Each row is shifted at random along 7 fixed directions that mean nothing.
Known rows, with every step that occurs
mikelis keko zipere tiva: -15 18 44 -47 1 -213 134 41 -230 342 -164 -103 147 -9 -105 -37 -106 -354
 45 193 -19 -15 -68 -77 -114 -112 195 -179 -231 70 -66 114 -12 -52 -432
 -126 -158 -15 -130 -31 -125 -15 -86 146 148 51 -129 131 97 141 -227
fupo kosu fene tiva keko zipere mikelis deru zoga zogo: 286 -201 -75 -92 195 317 -282 275 -53 17 -269 319 -181 -129 288 72 202
 214 270 169 -337 95 13 73 -66 17 166 162 -208 -49 178 -108 -236 241
 -334 -77 -325 -144 -5 -233 54 97 374 275 310 -131 -94 151 -62 85 -320
zoga zipere mikelis deru: 169 -124 408 -15 -8 -74 176 106 100 173 -181 304 164 -154 338 -33 -308
 -17 6 -101 17 -21 132 -119 -51 118 -274 95 -214 -49 91 131 52 31 -143
 24 -87 -139 -34 50 -29 -46 -33 13 159 67 16 -8 128 -50 -174
zogo fene bape mikelis keko: -127 181 -190 121 -186 -31 39 22 -236 117 -86 -177 -177 -136 -72 -41 -21
 -80 34 159 293 -28 -95 26 108 45 542 -292 -180 114 75 -331 260 130 -332
 -218 -89 83 -55 -138 115 133 220 436 -169 180 114 258 -309 275 -116
deru bape fene kosu keko: 207 -182 407 47 20 -162 523 33 -81 294 50 386 -215 178 160 148 -219 78
 -143 108 -191 -34 41 -21 -87 -3 -250 118 30 4 -98 664 -249 -302 -196
 125 209 -120 168 134 56 -23 -379 228 87 -96 -93 178 519 -151 37
deru bape mikelis keko zipere tiva fene zogo: -101 -96 362 160 -171 -183 445 -11 -125 240 25 -27 -211 96 147 214 -233
 -27 344 199 226 147 -154 -39 46 30 -67 62 -122 106 -11 -132 87 -120
 -173 -177 130 107 -1 47 141 7 -198 109 -115 225 254 228 -86 -37 -61
mikelis deru zoga zogo fene kosu keko: 75 -253 198 124 -256 -75 -121 80 47 -117 -179 217 -183 -121 189 223 -85
 193 -100 241 173 74 -18 -92 75 183 7 235 -165 202 104 56 -50 -120 -281
 176 -139 34 18 1 296 48 85 42 229 -22 191 74 -155 -66 133
mikelis deru fene kosu tiva: 107 -330 132 69 -157 -168 136 104 -117 189 -40 129 -29 65 140 202 -15 -3
 -118 138 -74 104 -33 -41 -137 -16 -19 168 -112 177 -33 260 -58 -160
 -282 26 76 37 -12 38 68 -125 -90 102 -131 -28 -86 24 234 -106 8
fene bape mikelis keko zipere tiva zoga zogo deru: 59 -5 2 -49 -271 97 58 91 -152 219 -130 -211 -150 -67 116 122 61 92 503
 305 60 222 -120 -126 36 86 277 -264 -262 -22 182 -371 163 145 -271 -126
 -183 92 -160 -240 -32 101 257 110 36 64 197 183 -515 135 -235
fupo kosu keko zipere tiva fene bape mikelis deru zogo: 55 -235 195 43 -235 82 156 32 77 156 -4 190 15 -51 250 297 -58 119 232
 123 23 254 -38 35 32 98 -159 190 -164 -41 197 -27 -69 -24 -40 -69 128
 35 -40 -100 133 97 -41 -67 83 24 152 93 -9 -67 -269
mikelis deru zogo fene: 178 -239 116 47 -290 -154 445 -60 -273 85 -5 -239 284 145 -40 71 -93 -6
 169 154 52 119 -108 -76 -81 -14 168 -69 -298 291 59 193 20 -181 -44 -31
 0 174 -100 -58 -18 -139 -28 -50 -42 45 -3 20 -31 -74 -131
fupo kosu tiva deru zogo: 141 -408 53 -138 -247 228 87 78 -15 54 -12 -7 13 38 -11 292 8 50 324 80
 -250 277 -39 7 -81 -7 -160 85 -159 28 200 76 -214 6 127 -80 -36 77 -163
 -154 -98 -31 65 -193 54 -41 -10 40 94 -42 -115
fupo kosu tiva zoga mikelis keko zipere: 43 -51 -19 -39 113 94 -622 -86 -173 225 -244 245 -27 -148 203 259 260
 105 -14 107 14 274 -152 -147 -46 -174 403 110 -4 -94 206 -25 -218 225
 -459 -12 -204 7 -18 -175 -84 41 350 306 179 -125 -112 315 -207 91 -466
fupo fene bape mikelis deru zoga: 345 -3 -181 71 78 -93 175 227 -133 173 -185 -42 -6 -54 195 -128 206 66
 -42 244 -322 -167 46 90 -95 129 221 24 -44 108 -55 16 -66 65 -172 -69
 -153 -18 -129 -193 -116 101 -39 299 68 -111 -215 178 101 -50 -167
mikelis keko zipere tiva deru zoga zogo fene kosu: 104 -407 167 82 146 52 -296 67 21 105 -105 431 29 12 527 228 243 429 -54
 248 7 175 -153 -121 110 92 -69 377 -85 112 231 -39 -67 -58 -394 155
 -158 -24 163 -45 286 -48 85 152 182 -205 -6 38 -36 -190 -22
zipere mikelis keko kosu tiva: -44 -40 -113 -9 23 -21 -165 134 -168 362 -4 183 123 3 -75 -19 -62 -97
 -41 36 -18 -16 -16 -21 -72 -54 276 -68 -186 -64 -27 213 16 -96 -368 -96
 66 -105 40 -62 113 44 66 210 120 52 -256 14 149 147 -76
zoga mikelis keko kosu fupo fene: 113 131 -121 137 -39 -174 -125 129 -208 69 -261 49 -35 -93 84 44 32 -60
 -140 232 -105 -190 25 -16 -69 -3 217 -23 -165 207 -286 85 -291 137 -546
 37 -147 66 -117 42 -163 164 -83 180 300 -30 -134 142 83 -40 -58
fupo kosu tiva fene zogo mikelis keko zipere: 59 -24 226 -27 -206 206 -153 -116 -9 196 182 134 -191 36 -70 167 -125
 130 115 -31 223 428 -187 -66 25 -173 82 -64 -30 -102 213 -101 24 -90
 -264 -203 224 27 150 -3 237 109 109 3 58 152 2 94 -107 146 -438
tiva kosu keko zipere: -34 -141 -45 73 188 -143 -645 26 40 95 -192 343 -227 -139 160 214 138
 132 -41 189 126 5 -67 -135 92 39 199 253 99 -56 7 13 -122 -30 -102 137
 -118 -34 98 17 201 69 51 90 308 -135 76 155 -179 -54 -20
zipere tiva zoga zogo fene kosu keko: -28 -197 159 67 -134 -189 5 -191 -331 464 111 -12 -129 263 94 402 191
 246 174 235 1 295 -201 2 -30 -219 112 37 -67 171 74 335 -222 -205 -485
 112 180 193 144 -16 103 -81 -82 -194 104 -120 156 134 -112 -115 76
fupo kosu keko tiva zoga zogo deru: 336 -115 -18 -167 14 296 76 305 -3 -81 -199 255 -106 -15 227 -27 38 296
 286 253 -361 -40 -36 -84 -50 200 125 -4 -226 -99 54 15 -91 122 -118 -6
 -240 -150 -122 -156 35 39 255 237 444 -159 -175 -1 -45 20 -182
kosu keko zipere mikelis deru: -85 67 190 197 -109 -229 -198 16 108 278 196 196 -4 24 98 -119 -229 94 3
 15 317 -21 89 -41 64 71 -94 72 -252 -122 -49 -55 198 -271 -85 -76 324
 -77 159 165 365 69 -214 -195 163 187 124 -131 24 25 91
mikelis keko zipere tiva zoga zogo: -119 -193 367 86 65 -117 -72 -257 -252 250 39 245 -9 200 293 269 -256
 227 320 84 361 303 -232 -329 43 -28 16 153 -146 -155 272 107 52 -107
 -201 42 134 77 176 21 289 -267 68 -213 -18 82 263 28 -143 -117 -20
bape fene kosu tiva zoga zogo deru mikelis: 261 -242 260 67 -284 -45 306 180 -163 229 -131 -107 -9 61 162 162 -171
 249 185 243 -170 21 42 -130 -107 199 -15 -15 -139 136 -177 154 9 -23
 -104 -18 -3 59 -117 -55 -59 -59 -132 3 -63 95 13 66 -35 -155 57
mikelis keko zipere tiva zoga: -8 -75 241 -47 -73 -87 -109 -86 -103 275 -157 24 -46 -33 35 282 -54 -39
 129 183 5 258 -172 -234 -17 -62 2 15 -75 10 188 43 -11 84 -305 14 -82
 44 -98 -87 -43 -149 -4 118 -50 -66 128 164 -27 31 -189
kosu keko zipere mikelis: -94 34 52 165 100 -190 -445 -63 -60 339 44 157 -91 25 19 -57 -161 47 -12
 -15 278 -47 18 -128 46 -79 157 127 -98 -70 -67 74 -8 -150 -234 19 128
 -45 215 78 282 22 -42 -133 406 123 182 -48 -167 39 124
fene zogo mikelis deru zoga zipere tiva: 247 -338 323 -81 59 -67 270 32 -171 311 -162 83 211 58 285 43 -101 48 81
 -11 -76 160 -89 -91 -154 -60 -33 71 -95 108 191 246 -104 -66 -328 52
 -185 -1 -4 -149 -35 -96 68 -199 317 -13 -83 20 28 -152 -317
zogo fene tiva kosu keko zipere mikelis deru zoga: 200 -292 -30 130 124 -422 -223 108 -366 291 -380 69 -91 -23 107 82 -64
 -29 -74 288 113 -78 -135 -251 -52 61 572 163 -218 267 18 132 45 -44
 -429 -3 -276 105 -9 -129 189 -150 129 248 418 -15 65 168 -212 -3 20
zoga zogo mikelis deru fene: 140 -88 188 140 -470 57 219 97 -53 -116 40 -218 138 -35 3 -96 -171 161
 138 90 162 76 14 16 -19 134 20 -23 -344 204 13 -219 185 -62 -32 -97 50
 77 -28 -47 112 12 10 -3 -139 169 57 -111 -117 27 -121
fene zogo deru zoga zipere tiva kosu: 52 -284 65 -132 10 175 -275 174 28 214 -109 109 -83 -45 226 185 190 238
 222 152 -161 275 -75 51 50 -1 -160 35 -54 41 208 -170 -54 60 -213 9
 -155 72 9 -195 9 70 110 -231 48 -114 51 47 -212 -115 -114
fene zogo deru zoga mikelis: -11 -182 246 175 -113 103 -358 -58 130 -180 45 163 19 -1 427 88 60 559
 -36 -39 287 232 -8 -93 124 146 -111 347 19 -8 210 -208 18 -19 39 198 26
 66 156 -103 256 39 201 -249 212 29 168 -39 -379 -267 81
deru zogo fene kosu keko tiva zipere mikelis: 120 -138 80 -82 -63 308 -343 168 27 267 -12 144 49 -70 35 163 118 180
 158 -39 -194 239 -54 160 8 -120 -44 189 -91 -18 168 -74 -153 70 -236
 -35 -64 -82 57 -185 -6 101 142 149 229 -107 -10 42 -109 71 -203
keko kosu tiva fene zogo deru zoga: 350 -283 -61 -85 -69 -74 140 104 -250 173 -141 -181 -78 133 22 214 208
 80 197 261 -207 196 -146 -108 -133 -62 304 -41 -22 231 77 183 -147 -108
 -223 1 -141 146 -72 -249 -60 -39 133 76 158 -115 -139 183 -194 -126
 -187
zogo fene bape mikelis deru: 137 9 -107 82 24 -109 304 113 -87 272 -22 16 97 -36 308 -5 282 110 120
 151 -113 -98 -17 135 -23 114 241 -69 -58 28 -1 -81 125 34 -104 -79 6 -9
 -72 -110 -50 74 8 328 -61 -74 -119 162 -36 -5 -237
zogo deru fene tiva zoga mikelis keko kosu: 2 -71 70 60 -48 -120 -152 64 -308 127 -162 47 5 12 84 135 14 131 14 213
 194 123 -166 -162 38 56 437 16 -260 117 53 -153 170 78 -484 -121 -65 98
 44 -135 132 54 137 468 168 28 -40 104 -261 72 -100
fupo kosu keko zipere mikelis deru zogo: 23 -227 234 57 -253 17 -84 -106 39 162 -2 147 167 -34 96 228 -184 47 141
 -26 232 258 13 -49 22 23 -135 157 -296 38 203 60 -120 -98 -69 -11 97 87
 3 -42 125 52 4 -358 358 97 202 -4 -132 -27 -130
zipere mikelis deru zogo fene: 66 -219 133 125 -357 -71 249 -107 -134 209 110 -219 417 112 91 145 120
 179 173 94 23 202 -57 58 -19 -62 -30 -3 -296 299 81 122 -67 -131 -70 58
 106 177 -39 -74 -64 -62 -86 -213 -25 -18 61 14 -82 -141 -111
kosu tiva keko zipere mikelis deru bape fene zogo: -66 -111 -72 161 -126 -96 164 232 -116 244 -68 -89 -305 -37 73 91 100
 -68 412 367 -41 -64 -17 147 -38 42 233 -54 -283 163 -125 -292 36 -42
 -210 -181 -72 26 -122 -78 75 162 -28 297 -157 118 132 252 -141 111 -74
mikelis keko kosu fupo fene bape: 259 0 134 -76 81 228 338 228 103 -105 13 496 -416 14 38 -176 -352 -5
 -126 -122 -57 -12 18 -38 42 50 -155 62 -44 -185 70 75 -24 -7 -356 -109
 39 -213 158 59 264 178 33 341 301 38 -121 -116 412 97 -155
deru zogo mikelis keko kosu: -146 -58 -48 212 -95 -98 -208 5 42 282 107 89 369 0 172 38 298 330 -74
 119 111 -14 -17 170 158 137 43 91 -97 131 -84 -115 10 -88 -97 61 138 24
 75 -28 76 314 -232 -44 237 -94 -182 18 -63 -113 -33
fupo kosu fene zogo mikelis keko zipere tiva: 24 42 91 -80 -164 185 19 16 -35 388 163 -28 75 53 -126 20 90 -26 161 91
 -102 259 -81 174 -57 -235 -34 -198 -182 9 30 -4 -146 -86 -479 -162 123
 -9 13 -66 27 176 -37 -108 228 48 -115 34 35 163 -380
zoga zipere mikelis keko kosu tiva deru: 176 -321 8 -120 267 24 -236 199 -152 374 -128 405 0 3 278 123 103 137
 122 65 -238 26 -53 -135 -84 -42 169 92 -102 -126 146 241 -104 8 -264
 -50 -103 -168 65 -105 66 -78 140 294 177 -134 -286 95 230 -9 -170
fene zogo mikelis deru zoga zipere tiva kosu keko: 57 -250 127 -52 -125 157 -371 174 39 89 -140 265 -262 -159 110 147 -72
 246 98 66 86 184 -54 15 77 96 63 99 -101 2 270 -101 6 -3 -214 21 -133
 -35 54 -164 327 108 250 -126 286 5 93 37 -174 54 -89
fupo fene zogo deru zoga zipere mikelis keko: 288 -81 4 28 269 -261 165 -97 -660 590 -129 -5 -21 269 187 -96 52 91 56
 71 -10 4 -123 -75 -136 -310 534 -251 -256 236 44 372 -237 -32 -668 -131
 -95 85 123 -107 -65 -84 97 43 306 -2 -218 276 19 -32 -223
kosu fupo fene bape mikelis keko tiva zoga: 1 92 101 54 -168 17 23 -158 -216 248 145 29 -227 134 41 390 -8 152 180
 79 80 391 -271 -119 -17 -129 155 -69 -8 -69 234 5 -8 35 -351 -95 276
 131 89 -101 92 -72 30 188 15 1 159 211 -53 17 -238
bape fene kosu tiva keko zipere mikelis deru zoga zogo: 125 -201 262 15 -164 167 -111 71 11 186 14 189 -118 -36 239 277 -107 195
 311 165 -49 331 20 -54 -62 40 -194 92 -194 -104 249 16 -36 -101 -204 -9
 54 -35 84 -106 121 5 59 -32 -159 39 96 125 -51 -36 -203
zipere mikelis keko kosu fupo fene: -131 222 -248 166 -356 85 -514 -21 18 81 26 -152 18 -153 -71 246 309 47
 -81 148 52 155 -8 155 65 -163 39 -153 -200 250 -80 -233 -293 168 -556
 38 80 195 -21 -35 -83 290 -25 -171 109 -9 144 93 -193 40 -55

Rows
-24 -40 65 -43 -167 -3 298 190 -80 125 -57 -37 -136 -53 -122 260 -20
 -145 204 273 -96 144 -95 77 -10 91 123 -136 -224 115 18 -162 155 56
 -249 -256 24 53 -52 -98 -25 195 -114 520 -156 43 31 189 -6 181 -189 -> mikelis deru bape fene tiva keko kosu
60 -233 553 164 -272 -77 371 -67 -87 249 89 151 41 134 247 112 -317 180
 21 -55 184 330 -115 -161 16 -24 -245 220 -255 94 170 71 2 -12 -221 -77
 235 105 141 31 107 -60 -162 -57 1 171 345 20 84 -110 -29 -> fupo fene tiva zoga zipere mikelis deru bape
-103 -256 216 223 -382 -246 234 236 -49 101 -243 75 -226 -160 156 243
 -144 96 178 391 23 -121 -6 44 74 314 46 105 -258 194 -185 -93 53 43 -93
 52 -113 66 -165 23 63 148 -172 208 101 51 251 242 -101 -14 163 -> zoga zogo mikelis deru bape fene tiva kosu keko
75 -165 -3 -161 -64 261 -223 8 -126 244 5 -43 99 -29 95 208 256 147 409
 80 -75 326 -181 -38 -14 -111 195 -120 -161 -86 356 -219 -9 112 -209
 -131 -131 4 -16 -236 -2 -11 295 51 141 -66 -69 99 -178 160 -372 -> zoga zogo mikelis keko zipere tiva deru
-45 -225 345 137 -197 -190 -122 -107 -121 400 -109 167 43 -27 240 218
 -183 103 -116 82 153 189 -15 -139 3 -92 -130 35 -240 177 104 247 -188
 -1 -435 28 25 99 33 17 -37 -57 -111 -196 51 69 129 238 56 -125 -51 -> fupo kosu tiva deru zoga zipere mikelis keko
52 -12 -125 102 -234 -115 -340 251 -43 221 -171 -116 -399 -153 37 214
 146 -123 47 309 -42 24 30 40 -42 -20 84 -115 -150 230 -117 -305 -109 23
 -505 -87 -153 80 -95 -52 -84 175 -90 145 70 12 91 232 -64 51 -65 -> bape mikelis keko zipere tiva deru fene kosu fupo
-152 -54 212 123 -383 -75 134 -24 -83 296 23 -91 -37 -51 -16 181 -26 114
 157 128 170 140 -75 138 110 28 -1 -171 -184 240 13 -115 49 7 -279 -30
 62 113 -85 -3 68 110 -77 -68 11 97 91 189 -119 76 -42 -> zipere tiva kosu fene zogo mikelis keko
146 -180 546 150 -316 -166 462 66 -35 274 30 255 -284 82 171 170 -417
 205 97 220 38 42 13 -114 5 216 -240 125 -147 15 -41 288 31 -255 -142 68
 218 -34 63 120 214 21 -324 105 20 77 175 100 187 -78 105 -> tiva zoga zogo mikelis deru bape fene kosu keko
87 -291 483 42 -51 -100 594 -78 -230 201 -40 284 -185 135 213 417 -400 3
 275 15 232 246 -222 -223 -35 41 37 146 1 24 178 312 8 -144 -143 -88 150
 63 84 5 190 -177 9 285 -41 175 111 270 50 -83 -160 -> deru bape mikelis keko kosu tiva fene zogo
113 -154 281 5 -332 24 345 143 52 104 -204 109 41 -239 244 318 -221 -22
 342 212 81 164 -66 -175 -11 326 7 56 -178 -54 193 -111 255 69 -134 -28
 -96 31 -212 -145 34 4 138 336 -59 100 197 135 -271 52 -246 -> keko kosu tiva zoga zogo fene bape mikelis deru
212 -170 265 119 -204 -158 213 94 -21 230 -105 148 -53 -35 295 252 67
 228 19 293 -164 10 53 68 -49 143 -136 120 -66 175 -54 321 -209 -172
 -241 175 -29 0 -32 -6 -44 95 -212 72 204 -124 -28 252 71 -183 -12 -> bape mikelis deru zoga zogo fene kosu keko
128 -218 437 55 -174 -198 334 -84 -210 155 -165 83 46 1 207 402 -249 17
 52 101 281 273 -263 -227 -15 19 127 76 -32 127 181 133 43 15 -158 -18
 -27 128 -13 -72 -61 -203 1 358 -125 18 140 336 -150 -137 -329 -> zogo deru fene bape mikelis keko tiva zipere
17 -86 13 13 -149 6 528 129 -270 295 -25 -229 -53 61 2 194 161 -149 521
 280 -174 58 -108 177 -98 -74 201 -202 -313 162 -8 -155 -50 -25 -304
 -228 -95 84 -149 -189 -169 100 -13 426 63 50 2 351 -111 153 -219 -> zipere mikelis keko tiva deru bape fene zogo
22 -77 83 95 -313 -35 -123 181 16 120 -35 -194 -2 -63 120 -6 64 195 44
 237 -136 122 -30 33 21 -6 -72 57 -137 158 -26 -246 88 66 -196 -61 38 52
 -52 -62 75 57 -97 -40 -358 29 83 -24 -38 -76 -135 -> zogo mikelis deru zoga zipere tiva fene
-67 -1 -59 167 54 -61 -423 277 122 20 -169 393 -273 -161 350 195 227 217
 -100 230 -131 -133 59 46 48 134 -10 133 -35 -47 -159 -178 -116 134 -346
 149 -84 -136 6 -3 48 227 -67 396 137 -168 -83 180 148 -109 -56 -> bape fene tiva zoga mikelis keko kosu fupo
112 -99 354 115 -212 -115 38 26 -8 215 -6 285 -402 49 226 268 -383 52
 -106 38 298 240 -91 -299 43 27 -107 20 -25 53 104 88 2 -133 -361 0 184
 42 183 103 240 -51 -101 35 37 150 249 145 83 -98 -65 -> zogo deru bape mikelis keko zipere tiva fene kosu fupo
224 -9 138 -164 -52 71 475 137 -101 442 -5 103 4 -44 120 169 -4 -97 305
 39 -273 154 4 106 -110 14 -30 -193 -58 -150 156 174 56 25 -188 -161 105
 -52 -88 -153 -123 -18 10 284 -116 -24 -116 192 150 117 -375 -> zipere tiva kosu fene bape mikelis deru
167 -238 357 57 -343 164 319 191 158 84 16 182 -207 -29 173 -9 -124 242
 192 145 -48 198 -22 57 46 113 -259 236 -228 -1 85 -173 29 -25 -295 -68
 32 -46 26 -69 183 185 -50 86 207 6 141 -94 7 10 -239 -> fupo kosu keko zipere tiva zoga zogo mikelis deru fene bape
248 -232 279 94 -273 46 118 312 95 -91 -277 125 209 -192 260 26 -100 206
 136 302 -201 -67 34 -13 -33 236 -132 252 -292 163 -38 64 -106 -6 -126
 161 -323 -112 -169 -96 -47 16 11 244 199 -88 -34 99 -14 -129 -139 -> kosu keko tiva zipere mikelis deru zoga zogo fene
62 131 126 35 -440 87 11 203 24 130 17 -84 -373 -73 -60 210 -184 -28 246
 216 -30 185 -8 16 -33 70 -120 -192 -167 33 -34 -244 50 -64 -388 -108 28
 48 -79 -12 -32 185 -81 110 72 132 150 153 -105 96 -99 -> bape mikelis keko tiva zoga zogo fene kosu fupo
